Below is a small trained network, with its code and all its weights. Each question gives an input and a class and asks what happens when units are switched off, that is, made to give their printed mean instead of their output.

import numpy as np


def w(rows, s, z=0):
    codes = np.array(rows[::2]) - 128.0
    scale = np.full(codes.shape[1], s)
    scale[-1] = z or s
    return codes * scale


def f(y):
    return np.maximum(y, 0)


def log_softmax(a):
    a = a - a.max(-1, keepdims=True)
    return a - np.log(np.exp(a).sum(-1, keepdims=True))


def net(x, mask):
    res = np.array(x, float).reshape(1, 8) / 4 @ E
    y = f(res @ A[0][:, :-1].T + A[0][:, -1])
    res = res + np.where(mask, y, B[0][:, -1]) @ B[0][:, :-1]
    return log_softmax(res[-1] @ U[:, :-1].T + U[:, -1])


A, B = {}, {}
E = w([
[130,131,124,126,127,127],'x0',
[151,255,168,81,91,179],'x1',
[156,88,236,127,210,180],'x2',
[129,126,136,127,126,126],'x3',
[121,129,133,122,129,129],'x4',
[106,86,113,52,56,208],'x5',
[224,113,144,3,143,75],'x6',
[126,129,125,131,123,126],'x7',
],0.0098)
A[0] = w([
[118,2,93,153,149,81,91],'n0',
[91,167,52,116,50,36,79],'n1',
[160,194,131,185,182,59,116],'n2',
[107,61,135,89,46,212,44],'n3',
[144,165,147,180,165,76,2],'n4',
[220,103,121,37,132,69,90],'n5',
],0.0099,0.0077)
B[0] = w([
[105,168,166,71,12,227,232],'n0',
[123,51,239,119,204,204,228],'n1',
[120,128,79,24,110,96,214],'n2',
[92,102,33,93,180,2,196],'n3',
[68,62,29,91,138,54,156],'n4',
[58,188,126,249,143,105,254],'n5',
],0.0092,0.0095)
U = w([
[113,109,85,93,139,87,43],'0',
[133,133,133,149,122,146,253],'1',
[68,157,120,250,128,129,64],'2',
[135,190,144,89,68,184,79],'3',
[146,75,183,134,197,163,93],'4',
[146,133,121,145,116,147,226],'5',
],0.017,0.011)

Each question gives the input, the list of numbers given to net, and the class t.
The units are the neurons (one row each of A and B). Each row of codes is followed by its name. A weight is (code - 128) times the scale printed after its matrix; where a second scale follows, it is the last column's (A, B and U).
mask holds one flag per neuron, in row order. A switched-off neuron (its flag False) gives its mean, the last column of its row in B, instead of its output. The means were averaged over made-up inputs and are rounded, as every weight is.
A unit's drop is (log p(t) with every unit on - log p(t) with that unit switched off) / (log p(t) with every unit on - log p(t) with every unit switched off).
The circuit of an input: a set's keep is (log p(t) with only the set's units on - log p(t) with every unit switched off) / (log p(t) with every unit on - log p(t) with every unit switched off). Starting from all 6 units, units are removed one at a time, each time the one whose removal leaves the highest keep (on an exact tie, the one counted first), for as long as the keep stays at least 0.8.
circuit, biggest first: the units of the circuit, biggest drop first
unit that matters most: the unit with the biggest drop
top k neurons: the k neurons with the biggest drops, biggest first
drop of u: that unit's drop, to one decimal
input [-8,-2,0,-7,7,2,-5,0], class 5: unit that matters most -> n5
input [-1,-5,-1,-1,-5,2,-3,-1], class 3: circuit, biggest first -> [n0; n5]
input [-6,-5,-6,3,-8,-7,-6,4], class 0: circuit, biggest first -> [n2; n5]
input [2,0,5,1,-2,-5,-3,-6], class 0: top 4 neurons -> [n1; n2; n5; n4]
input [8,-8,2,4,7,2,-7,1], class 3: top 2 neurons -> [n0; n5]
input [5,4,0,2,-3,3,-2,2], class 5: top 2 neurons -> [n0; n5]
input [8,-1,0,-3,-6,-8,-7,5], class 0: top 3 neurons -> [n2; n5; n4]
input [6,-8,3,0,-3,3,-5,-5], class 3: top 2 neurons -> [n0; n5]
input [1,-4,1,3,-3,0,-3,7], class 3: top 4 neurons -> [n5; n0; n3; n1]
input [4,-6,-6,-7,-3,0,-6,4], class 1: top 3 neurons -> [n5; n0; n1]
input [-1,3,8,-6,-6,-8,-4,-3], class 0: top 3 neurons -> [n2; n4; n1]
input [-7,6,0,2,2,5,-6,2], class 5: top 4 neurons -> [n5; n0; n3; n2]
input [6,3,4,8,-3,-4,-4,2], class 1: top 4 neurons -> [n5; n1; n0; n3]
input [4,0,7,-2,3,-8,-7,-1], class 0: circuit, biggest first -> [n2; n4]
input [-5,4,-2,6,-7,5,7,3], class 2: unit that matters most -> n5
input [-6,1,-5,8,4,2,4,6], class 1: circuit, biggest first -> [n5; n1]
input [-2,6,-1,6,4,-4,-4,5], class 1: top 2 neurons -> [n0; n5]
input [-5,-8,-3,5,-8,-3,-6,0], class 3: top 2 neurons -> [n0; n5]
input [1,2,-8,-6,5,-3,-5,-5], class 4: circuit, biggest first -> [n1; n5]
input [-5,0,-8,-7,3,-3,1,2], class 4: circuit, biggest first -> [n1]
input [5,2,-6,5,8,8,-7,-8], class 0: top 2 neurons -> [n3; n5]
input [0,-6,5,-4,1,4,4,-3], class 3: top 2 neurons -> [n0; n1]
input [6,5,-7,-2,1,1,6,-3], class 4: top 2 neurons -> [n1; n0]
input [-1,6,6,5,3,5,7,1], class 2: circuit, biggest first -> [n5; n0]
input [7,-8,6,-7,-6,-1,6,4], class 3: drop of n0 -> 0.9
input [4,-2,1,3,7,8,6,4], class 0: drop of n3 -> 1.8
input [4,-3,-8,-8,-8,-8,1,-3], class 0: unit that matters most -> n2
input [-4,7,7,-8,2,6,4,-4], class 1: drop of n3 -> 0.2
input [1,-1,0,0,8,2,6,5], class 2: drop of n5 -> 0.6
